Each row has a name. Each piece below is followed by the name of the row it came from, unless a question asks for something else. Each question is about the rows just above it. Places in a row count from 1.

q_569: [199 179 103 129 159 115 113 131 114 145 108 171 101 142 140 135 156 109
 132 143 142 146 122 131 126 125  98 141 132 141 120 112 134 101]
q_222: [  4 149 154 123  97 198  61 143 131 150 121 170 151 201 227 182 114  89
 124 148 117 113  84 114  85  75 142 157  80 201 179 103 119 182]
q_361: [ 87 134 107  83 112 149 151 126 163 133 100 100 159 158 136 149 119 163
  89  95 120 146 110  87  95  69 153 132  96 139 145 107 193 147]
q_684: [112 106 112 105 121 144 139 123 147 126 107  99 149 140 113 130 131 122
 113 117 124 144 127 111 119 116 140 118 114 138 117 122 154 128]
q_701: [134 103 149 137 129 112 124 136 138 126 144 167 126 113 137 129 126 132
 141 169 136  90  95 118 126 125 149 110 166 133 145 151 139 138]
q_153: [129 106 165 151 137 102 159 115 137 143 143 193 133  90 137 153 124 171
 148 183 134  65  61 120 147 107 139 144 206  97 163 158 145 138]
q_550: [116 126 154 122 143  99 135 121 142 127 138 174 122 125 111 135 147 132
 129 160 119 130  91 124 139 123 114 176 157 102 170 132 156 114]
q_357: [115  75 177 137 121 112 119 108 175 128 138 173 144  87 147 160 119 163
 139 211 126  23  54 111 189 108 142  97 206 145 152 183 154 134]
q_692: [ 50 183 135 135 121 173  86 123 149 145  86 154 130 166 189 167 139 125
 128 156 132 144 127 147 109 120 113 136  88 189 116 111 110 141]
q_499: [ 87  84 107  83 112 149 151 126 163 133 100 100 159 158 136 149 108  91
 103 159 102  82 104  95 201 109 110 141 124  85 161 159 183 140]
q_995: [ 87  84 107  83 112 149 151 126 163 133 100 100 159 158 136 149 108  91
  89  95 120 146 110  87  95  69 153 132  96 139 145 107 193 147]
Where does [116 126 154 122 143  99 135 121 142 127 138 174 122 125 111 135 147 133
 129 160 119 130  91 124 139 123 114 176 157 102 170 132 156 114] differ from q_550, and what was there?  18, [132]
q_222 without one entry, shuffled: [182  75 182 151 148 119 142 157 150 198 154 143 113 103  97 149   4 170
 131 124 114 179 117 227 121 201 114  84  89  80  85 201 123]. Gone:  [61]
Changed q_361: [ 87 134 107  83 112 149 152 126 163 133 100 100 159 158 136 149 119 163
  89  95 120 146 110  87  95  69 153 132  96 139 145 107 193 147]. Place and old value:  7, [151]
What is the next entry after [201 179 103]?  [119]
which: [115  75 177 137 121 112 119 108 175 128 138 173 144  87 147 160 119 163
 139 211 126  23  54 111 189 108 142  97 206 145 152 183 154 134]  q_357
Where do [ 87  84 107  83 112 149 151 126 163 133 100 100 159 158 136 149 108  91
  89  95 120 146 110  87  95  69 153 132  96 139 145 107 193 147] appear?  q_995
Where does [ 87  84 107  83 112 148 151 126 163 133 100 100 159 158 136 149 108  91
  89  95 120 146 110  87  95  69 153 132  96 139 145 107 193 147] differ from q_995, and what was there?  6, [149]

q_684: [161 111 126 115 159]
q_357: [124 154 103 143  48]
q_361: [122 208 101 175 117]
q_227: [123 231  73 118 124]
q_499: [101 136  82 120 254]
q_153: [124 154  44 188 148]
q_550: [154 212  85 120 105]
q_222: [154 212 182 113  93]
q_569: [155  50 119 149 141]
Right after [188] comes  [148]
Changed q_153: [124 154  43 188 148]. Place and old value:  3, [44]
One entry of q_357 was changed: [125 154 103 143  48]. Where, and from what?  1, [124]

q_995: [151 107 221 124 122 114 205 101]
q_222: [114 205 134 101  86 188 151 105]
q_569: [124 122 114 205 134 101  86 188]
q_692: [205 134 101  86 188 151 105  91]
q_499: [221 124 122 114 205 134 101  86]
q_684: [133 117 221 124 122 114 205 134]
which: [151 107 221 124 122 114 205 101]  q_995
which: [205 134 101  86 188 151 105  91]  q_692
What comes right after [133] in the named rows?  [117]

q_153: [111 151  91 168 115 122 146 192]
q_222: [107 154  98 135 121 121 106 122]
q_692: [109 125 135  89 134 106 121  56]
q_684: [224 172 127 170 127 178 112 153]
q_550: [180 192 100 108 124 126 109  99]
q_227: [152  76 183 103 141 161 119 121]
q_499: [132 154 110 132 125 117 124 111]
q_701: [126 134 143  93 135 115 128  87]
q_357: [143 126 134 132 129 139 126 135]
The entry that follows [151]:  [91]
Changed q_357: [143 126 133 132 129 139 126 135]. Place and old value:  3, [134]
What is the next entry after [143 126 134]?  [132]
Where do [106 121] appear?  q_692
Shuffled q_550 with one entry gone: [100 180 108 126 124 192  99], missing  [109]
One entry of q_550 was changed: [180 192 100 108 124 127 109  99]. Where, and from what?  6, [126]

q_569: [149 145 163 193 196 174 120  93 165 189 158  35 179 170 144 126 149  37
  92 190  77 240 119 130  59 159 133 153  70]
q_227: [154 136 159 169 174 188 114 119 154 192 163  64 176 154  62 144 182  57
 145 164  97 191  65 155  23 158 128 153  71]
q_222: [154 136 159 169 174 183 114 119 158 192 163  64 176 154  62 144 182  57
 145 164  97 191 141 155  23 158 128 153  71]
q_153: [149 145 163 193 196 174 120  93 165 189 146  35 179 170  90 126 149  37
  92 190  77 189 119 130  59 159 133 153  70]
Shuffled q_569 with one entry gone: [ 77 153 170 163  37 165  35 119 190 149 130 149  92 133 159  93 158 126
 240 174 120 196 179  59 189 193 144  70], missing  [145]
q_227 without one entry, shuffled: [145 119  57 169 191 192 128 136 153 154  62 182 154 163 164 174 176 158
  97 144 114  23 155 154 188 159  65  71]. Gone:  [64]
What is the next entry after [174 183 114 119]?  [158]
which: [154 136 159 169 174 183 114 119 158 192 163  64 176 154  62 144 182  57
 145 164  97 191 141 155  23 158 128 153  71]  q_222
Where do [149 145 163 193 196 174 120  93 165 189 146  35 179 170  90 126 149  37
  92 190  77 189 119 130  59 159 133 153  70] appear?  q_153
Shuffled q_222 with one entry gone: [174  57 119  62  23 153 141  97 145  64 158 192 158 164 144 163 136 155
 191 154  71 128 154 114 159 169 176 183], missing  [182]

q_361: [102 191  38 137  73 102 105 185  51 121 103  55  72 136 152  72]
q_684: [147 127 167 134 208 122 136  90 117 121 150 162 180 137 121  67]
q_569: [106 130 119 139 108 115 117 141 104 130 103  93  95 175 153  54]
q_227: [108 156 103 132  93 127 117 124 114 137  90 105  93 148 139 118]
q_701: [137 148  69 131  33 123 108 156 115 134  88  94  69 144 142 160]
q_692: [122 156 103 136 114 119 120 144 118 129 112  95  96 143 159  67]
q_153: [105 167  71 132  82 116 113 156  94 126 108  92  91 131 142 116]
q_550: [105 107  74 127  85  99 116 213  27 106 152  74 118 132 103 137]
q_222: [125 158  99 132 109 121 120 148 101 130 105  86  93 140 146  86]
q_995: [ 89 122 131 134  74 135 118 105 168 143  88 135  94 164 148 138]
q_499: [144 179  82 124 109 136 128 144 171 129 135 124 108  70 154 154]
What comes right after [147] in the named rows?  [127]
The entry that follows [158]:  [99]

q_692: [212 112 171 168]
q_153: [170 203  88  83]
q_361: [147  93 220 113]
q_227: [127 126 170 122]
q_701: [123  54 168 164]
q_357: [151 129 188 153]
q_499: [166 203  88  83]
q_684: [207  30 119 125]
q_569: [147 130 186 135]
q_995: [127 126 170 132]
q_550: [123 167 125 119]
One entry of q_569 was changed: [146 130 186 135]. Where, and from what?  1, [147]
What is the next entry after [151 129]?  [188]
which: [119 125]  q_684
Shuffled q_684 with one entry gone: [125 207 119], missing  [30]
Changed q_701: [123  53 168 164]. Place and old value:  2, [54]

q_361: [160 224 210 155 124 249 146 150  81 156 137 130]
q_357: [224 160 159 118 137 128 120 125 174 104 137  90]
q_569: [210 147 193  41 125  75 131 125 198 202 123 153]
What is the next entry after [160 224]?  [210]
One entry of q_357 was changed: [224 160 159 118 137 128 121 125 174 104 137  90]. Where, and from what?  7, [120]

q_222: [222 216 220 209]
q_499: [222 141 138 142]
q_684: [145 141 235 215]
q_361: [222 133 132 144]
q_995: [140 208 225 150]
q_550: [222 123 139 209]
q_701: [222 141 137 146]
q_569: [224 141 150 224]
q_357: [121 204 218 220]
q_227: [222 141 135 134]
q_153: [135 227 204 141]
q_692: [128 216 220 209]
The entry that follows [139]:  [209]
Changed q_153: [135 227 204 140]. Place and old value:  4, [141]
The entry that follows [137]:  [146]
Shuffled q_692 with one entry gone: [216 128 209], missing  [220]
Where do [222 141 138 142] appear?  q_499

q_361: [210 121 143 167 114 177  72 109 118  84]
q_550: [172 105 172 179  91 212 102 200 139  75]
q_153: [ 56 200 126  87  71 123  88 132  58 176]
q_357: [ 81 103  78 169 166 143 105  82 124 173]
q_499: [110 192  95 170  68  85 133 151 162 117]
q_684: [126 149 185  94  66 140 203 145  87 194]
q_995: [ 56 200 126 186  71 123  88 132  58 176]
q_227: [170 103  66 194 114 117 125 172 103 108]
q_222: [170 103  66 194 114 117 125 172  51  86]
q_701: [217  99  73  95 116 109 184 133 120 189]
q_692: [198 173  74 154  76 136 134  87 165 153]
q_569: [ 87  68  70 139 169 176  78  53 211 147]
[172 103] is in which row?  q_227
Which entry of q_701 is missing from [ 99 109 189 184  95 133 217  73 120]?  [116]
The next entry after [87 71]:  [123]
which: [ 56 200 126 186  71 123  88 132  58 176]  q_995
Changed q_701: [217  99  73  95 115 109 184 133 120 189]. Place and old value:  5, [116]

q_684: [148 142  91 107 127 138  88 205 106 204 116 100  84 168 144 166 130 148
  53  82  68  53 102 107 153 128 111 165 172 192  98 171 155 129  82]
q_701: [111 148 125  98 156 114  82 180  92 165 168 108 123 113 133 166 175 136
  61 106 100 121 124 146 143 115 168 142 172 165  86 151 155 115 110]
q_153: [141 143 125 135 111 147 121 119 150 116 103 132 119 151 155 115 115 131
 134 130 113 107 124 117 134 134 101 132 107 109 145 135 126 122 110]
q_499: [100 118 134 111 140 105 101 156 106 146 148  91 119 124 123 173 152 136
  78 114 106 134 124 141 124 109 158 142 164 165 110 139 137 129 110]
q_357: [158 124  85 125 115 138 121 168 128 156 122 165 119 151 166 115 115 134
 150  98 113  67  98 107 162 159  72 137 107 119 134 139 143 109 121]
q_361: [174 186 166 125 106 196 128  58 187  67  76 132 114 162 166  86 115 136
 134 195 132 121 128 141 105 121 130 114  74  82 169 127 102 129 104]
q_550: [125 106 150 153 115  97 147  70 165 126  96  75 131 140  90 115  78 131
 102 154 145 174 120 112  57 109 149 142 115 174 151 127  96 184  98]
q_692: [ 84 112 174 139 136  89 167  70 143 136 116  58 127 102  35 159 100 118
 118 146 158 242 164 136  38  77 196 118 172 192 134 111  96 184 143]
q_222: [133 112  85 158 136  97 141 156  92 165 148 141 131 135 123 123 115 124
 150  98 126  94 106  92 143 159  82 118 123 146 128 135 131 136 143]
q_227: [166 124 166 116 106 155 115 107  99  67 148 149 157 135 188 108 175 124
 102 154 145 148 128 161 124  96 158  95 115 100 145 139 161  95 148]
q_995: [100 106 142 135 144  81 154 119 121 146 142  91 136 107  68 151 130 115
 126 122 151 188 142 131  96 102 158 123 164 174 122 115 114 150 148]
which: [111 147]  q_153
Changed q_222: [133 112  85 158 136  97 141 156  92 165 148 141 131 135 123 123 115 123
 150  98 126  94 106  92 143 159  82 118 123 146 128 135 131 136 143]. Place and old value:  18, [124]
Which entry of q_222 is missing from [123 126 156 136 158 133 115 143 135 141 131 124 135  94 143 165  82 159
 112  98 123  92  92 141  85 123 128 131 146 150  97 106 148 136]?  [118]
Where does [100 118 134 111 140 105 101 156 106 146 148  91 119 124 123 173 152 136
  78 114 106 134 124 141 123 109 158 142 164 165 110 139 137 129 110] differ from q_499, and what was there?  25, [124]
What is the next entry after [146 142  91]?  [136]

q_153: [122 181 157 130 188  91  82]
q_995: [123 106 146 122 208  97  85]
q_357: [144  91 118 126  77 176 177]
q_361: [149 143 157 146  82 121 126]
q_692: [127 148 153 138 125 130 128]
q_701: [113 118 120 108 152 153 140]
q_550: [ 97 123 104  94 211 150 131]
q_222: [144 142 142 138 135 124 126]
q_684: [147  42  88 123  25 207 217]
q_227: [125 123 127 134  93 114 121]
which: [123 104]  q_550
The row with [149 143 157 146  82 121 126] is  q_361
Shuffled q_701 with one entry gone: [140 152 113 108 120 118], missing  [153]
Where does [126 148 153 138 125 130 128] differ from q_692, and what was there?  1, [127]
[130 188] is in which row?  q_153
One entry of q_701 was changed: [113 118 120 108 152 154 140]. Where, and from what?  6, [153]

q_361: [ 97  39  45 190  69 138 140]
q_153: [114 152 136 100 101 103 178]
q_222: [ 97  97  45  63  69 138 140]
q_357: [ 97  39  45  63  69 138 140]
q_692: [ 32 168 165  80 102  85  77]
One entry of q_153 was changed: [114 152 136 100 101 104 178]. Where, and from what?  6, [103]
Which row holds [152 136]?  q_153

q_153: [140  85 116 176  86 127 126 155  90 140 115 109 157  98 230 174 160 147
 104 173 189  82 135  84 121 145  78 103 142 131]
q_701: [ 93  97  66 117 103 136 125 107  90 140 115 109 137 151 185 127 140 145
 152 187  96 138  84 149 161 115 106 140 118 116]
q_222: [190  94 142  91 144  40  96 133 118 123 112 179  97 162 143  69 183 130
 147 197  59 146 166 121 172 179 119 140 130 177]
q_153 without one entry, shuffled: [ 82  84 230  86 131 173 135 121 127 126 142  78 147 145 189 140 116  85
 140 109 157 160 176 103 155  98  90 104 174]. Gone:  [115]
Changed q_222: [190  94 142  91 144  40  96 133 118 123 112 179  97 162 143  69 183 130
 146 197  59 146 166 121 172 179 119 140 130 177]. Place and old value:  19, [147]
which: [ 93  97  66 117 103 136 125 107  90 140 115 109 137 151 185 127 140 145
 152 187  96 138  84 149 161 115 106 140 118 116]  q_701
What is the next entry after [ 98 230 174 160 147 104 173 189]?  [82]
The row with [119 140] is  q_222

q_995: [ 73 136 222 172 165]
q_701: [ 34  98 180 142 142]
q_692: [ 73 179 136 172 165]
which: [180 142]  q_701
Right after [180] comes  [142]
Where do [136 222 172 165] appear?  q_995
Where does [ 35  98 180 142 142] differ from q_701, and what was there?  1, [34]

q_499: [117 115 157 171]
q_684: [153 171 225 126]
q_995: [107  78  75 216]
q_701: [133 127  94 154]
q_569: [183 127 203  13]
q_361: [ 67 143  65 149]
q_692: [123 170 108 145]
which: [171 225]  q_684
Which entry of q_692 is missing from [170 123 145]?  [108]
Where does [ 68 143  65 149] differ from q_361, and what was there?  1, [67]
The next entry after [143  65]:  [149]

q_153: [ 88 135  55 113  99 135]
q_701: [126 140  84 113 139 114]
q_357: [167 137 157 132 167 104]
q_569: [126 105 181 138 103 148]
q_684: [ 84 131  48 110 108 132]
q_227: [ 81 113 206 144 146 123]
q_995: [109 152 124 129 127 126]
q_550: [145 134 141 130 142 121]
q_499: [152 132 153 122 104 144]
q_361: [189 121 243 153 156 125]
q_692: [152 137 144 132 153 116]
Shuffled q_499 with one entry gone: [122 152 104 144 132], missing  [153]
What is the next entry after [144 132 153]?  [116]
What comes right after [141] in the named rows?  [130]
Changed q_153: [ 87 135  55 113  99 135]. Place and old value:  1, [88]
which: [ 84 113]  q_701
q_995 without one entry, shuffled: [129 126 152 124 109]. Gone:  [127]

q_361: [160 157  96  84  45 171  89 150  97 175  81 150 106 159 171  90 164  91
 153 110  72 153 105 141]
q_550: [ 96  71 117  80 105  37 101 163  95  32 160 157  96  84  44 148 129 148
 100 158 126 156 144  73]
q_569: [102 153 161 140 103 155 107 102  97 155 154 105  96 137 149 155 116 152
 132  89 103  93 156 160]
q_153: [140 119  93 135 150 107 156 137 155  36 105 134 138 128 111 102 131 102
 131 122 163 152 107 100]
The next entry after [107 102  97 155 154]:  [105]
which: [160 157  96  84  44]  q_550
One entry of q_550 was changed: [ 96  71 117  81 105  37 101 163  95  32 160 157  96  84  44 148 129 148
 100 158 126 156 144  73]. Where, and from what?  4, [80]
The entry that follows [37]:  [101]
Changed q_550: [ 96  71 117  79 105  37 101 163  95  32 160 157  96  84  44 148 129 148
 100 158 126 156 144  73]. Place and old value:  4, [80]

